Below are the code and all the weights of a small trained network. Each question names an input and a class and asks about switching units off, where a switched-off unit gives its printed mean instead of its output.

import numpy as np


def w(rows, s, z=0):
    codes = np.array(rows[::2]) - 128.0
    scale = np.full(codes.shape[1], s)
    scale[-1] = z or s
    return codes * scale


def f(y):
    return y / 2 * (1 + np.tanh(0.7978845608 * (y + 0.044715 * y**3)))


def log_softmax(a):
    a = a - a.max(-1, keepdims=True)
    return a - np.log(np.exp(a).sum(-1, keepdims=True))


def net(x, mask):
    res = np.array(x, float).reshape(1, 4) / 4 @ E
    y = f(res @ A[0][:, :-1].T + A[0][:, -1])
    res = res + np.where(mask, y, B[0][:, -1]) @ B[0][:, :-1]
    return log_softmax(res[-1] @ U[:, :-1].T + U[:, -1])


A, B = {}, {}
E = w([
[160,201,255],'x0',
[244,11,175],'x1',
[31,64,192],'x2',
[130,127,128],'x3',
],0.004)
A[0] = w([
[111,113,140,79],'neuron 1',
[198,66,146,47],'neuron 2',
[20,53,167,6],'neuron 3',
[123,113,120,123],'neuron 4',
[47,77,180,28],'neuron 5',
[183,213,210,115],'neuron 6',
[128,86,1,88],'neuron 7',
[164,159,98,46],'neuron 8',
[93,57,52,7],'neuron 9',
[124,118,124,121],'neuron 10',
[164,149,99,99],'neuron 11',
[104,64,38,52],'neuron 12',
[151,147,120,125],'neuron 13',
[48,69,188,65],'neuron 14',
[134,196,248,18],'neuron 15',
[136,115,143,105],'neuron 16',
[134,172,175,43],'neuron 17',
[183,163,83,68],'neuron 18',
[127,96,107,65],'neuron 19',
[66,204,98,11],'neuron 20',
[53,81,172,24],'neuron 21',
[169,71,160,30],'neuron 22',
[70,202,99,14],'neuron 23',
[133,97,133,61],'neuron 24',
[102,72,51,33],'neuron 25',
[57,82,190,54],'neuron 26',
[120,80,95,53],'neuron 27',
[112,96,71,44],'neuron 28',
[67,205,99,13],'neuron 29',
[178,63,146,8],'neuron 30',
[85,94,164,29],'neuron 31',
[202,179,76,44],'neuron 32',
[157,156,112,70],'neuron 33',
[86,93,160,74],'neuron 34',
[198,40,147,2],'neuron 35',
[182,58,149,13],'neuron 36',
[117,165,134,57],'neuron 37',
[96,107,73,15],'neuron 38',
[100,144,106,20],'neuron 39',
[153,85,140,67],'neuron 40',
[45,211,99,4],'neuron 41',
[242,236,51,24],'neuron 42',
],0.012,0.0041)
B[0] = w([
[132,134,117,105],'neuron 1',
[133,44,104,196],'neuron 2',
[58,137,71,183],'neuron 3',
[128,130,133,131],'neuron 4',
[75,126,87,155],'neuron 5',
[95,136,241,238],'neuron 6',
[79,130,236,252],'neuron 7',
[116,142,101,103],'neuron 8',
[132,149,198,168],'neuron 9',
[130,129,130,126],'neuron 10',
[104,137,112,127],'neuron 11',
[111,132,212,201],'neuron 12',
[114,131,124,131],'neuron 13',
[60,113,87,185],'neuron 14',
[123,142,248,196],'neuron 15',
[134,123,128,121],'neuron 16',
[146,147,165,114],'neuron 17',
[89,139,95,134],'neuron 18',
[142,140,138,110],'neuron 19',
[175,47,115,172],'neuron 20',
[87,133,83,142],'neuron 21',
[147,80,130,153],'neuron 22',
[179,57,115,166],'neuron 23',
[146,130,121,104],'neuron 24',
[126,143,191,167],'neuron 25',
[71,126,98,163],'neuron 26',
[144,142,153,124],'neuron 27',
[136,148,162,130],'neuron 28',
[178,48,118,172],'neuron 29',
[167,87,115,153],'neuron 30',
[117,138,106,109],'neuron 31',
[76,132,77,147],'neuron 32',
[121,137,111,105],'neuron 33',
[108,130,99,129],'neuron 34',
[161,40,115,202],'neuron 35',
[161,72,118,168],'neuron 36',
[159,131,136,100],'neuron 37',
[155,134,163,119],'neuron 38',
[174,133,127,95],'neuron 39',
[149,108,124,132],'neuron 40',
[162,13,116,199],'neuron 41',
[4,103,39,215],'neuron 42',
],0.039,0.0028)
U = w([
[109,58,129,131],'0',
[68,127,138,248],'1',
[44,121,198,65],'2',
[8,120,97,72],'3',
[180,253,82,147],'4',
[157,183,84,33],'5',
],0.0064,0.017)

Each question gives the input, the list of numbers given to net, and the class t.
The units are the neurons (one row each of A and B). Each row of codes is followed by its name. A weight is (code - 128) times the scale printed after its matrix; where a second scale follows, it is the last column's (A, B and U).
mask holds one flag per neuron, in row order. A switched-off neuron (its flag False) gives its mean, the last column of its row in B, instead of its output. The means were averaged over made-up inputs and are rounded, as every weight is.
A unit's drop is (log p(t) with every unit on - log p(t) with that unit switched off) / (log p(t) with every unit on - log p(t) with every unit switched off).
The circuit of an input: a set's keep is (log p(t) with only the set's units on - log p(t) with every unit switched off) / (log p(t) with every unit on - log p(t) with every unit switched off). Starting from the 12 units with the biggest drops (on a tie, the unit counted first), units are removed one at a time, each time the one whose removal leaves the highest keep (on an exact tie, the one counted first), for as long as the keep stays at least 0.8.
circuit, biggest first: the units of the circuit, biggest drop first
top k neurons: the k neurons with the biggest drops, biggest first
drop when u is switched off: that unit's drop, to one decimal
input [-7,-8,7,2], class 0: circuit, biggest first : (neuron 41)
input [-6,3,8,-6], class 3: top 2 neurons : (neuron 3; neuron 14)
input [-8,-6,-7,-2], class 2: top 2 neurons : (neuron 7; neuron 12)
input [7,-5,-5,-4], class 2: top 2 neurons : (neuron 6; neuron 15)
input [7,-7,8,7], class 3: top 2 neurons : (neuron 14; neuron 3)
input [-7,-2,-5,3], class 2: top 2 neurons : (neuron 7; neuron 12)
input [5,2,-2,1], class 2: top 2 neurons : (neuron 6; neuron 15)
input [-6,-5,2,0], class 2: top 2 neurons : (neuron 7; neuron 12)
input [-1,-7,-7,-7], class 0: top 4 neurons : (neuron 41; neuron 29; neuron 20; neuron 23)
input [-7,5,1,1], class 2: circuit, biggest first : (neuron 7; neuron 12)
input [3,-2,1,1], class 4: top 2 neurons : (neuron 7; neuron 42)
input [6,-5,2,4], class 2: top 2 neurons : (neuron 15; neuron 6)
input [7,2,4,0], class 2: top 2 neurons : (neuron 15; neuron 6)
input [-8,6,-7,-5], class 2: circuit, biggest first : (neuron 7)
input [-8,5,-3,5], class 2: drop when neuron 7 is switched off : 0.3
input [-2,-2,4,0], class 3: drop when neuron 6 is switched off : 0.2
input [1,-6,-8,-6], class 3: drop when neuron 42 is switched off : 1.2
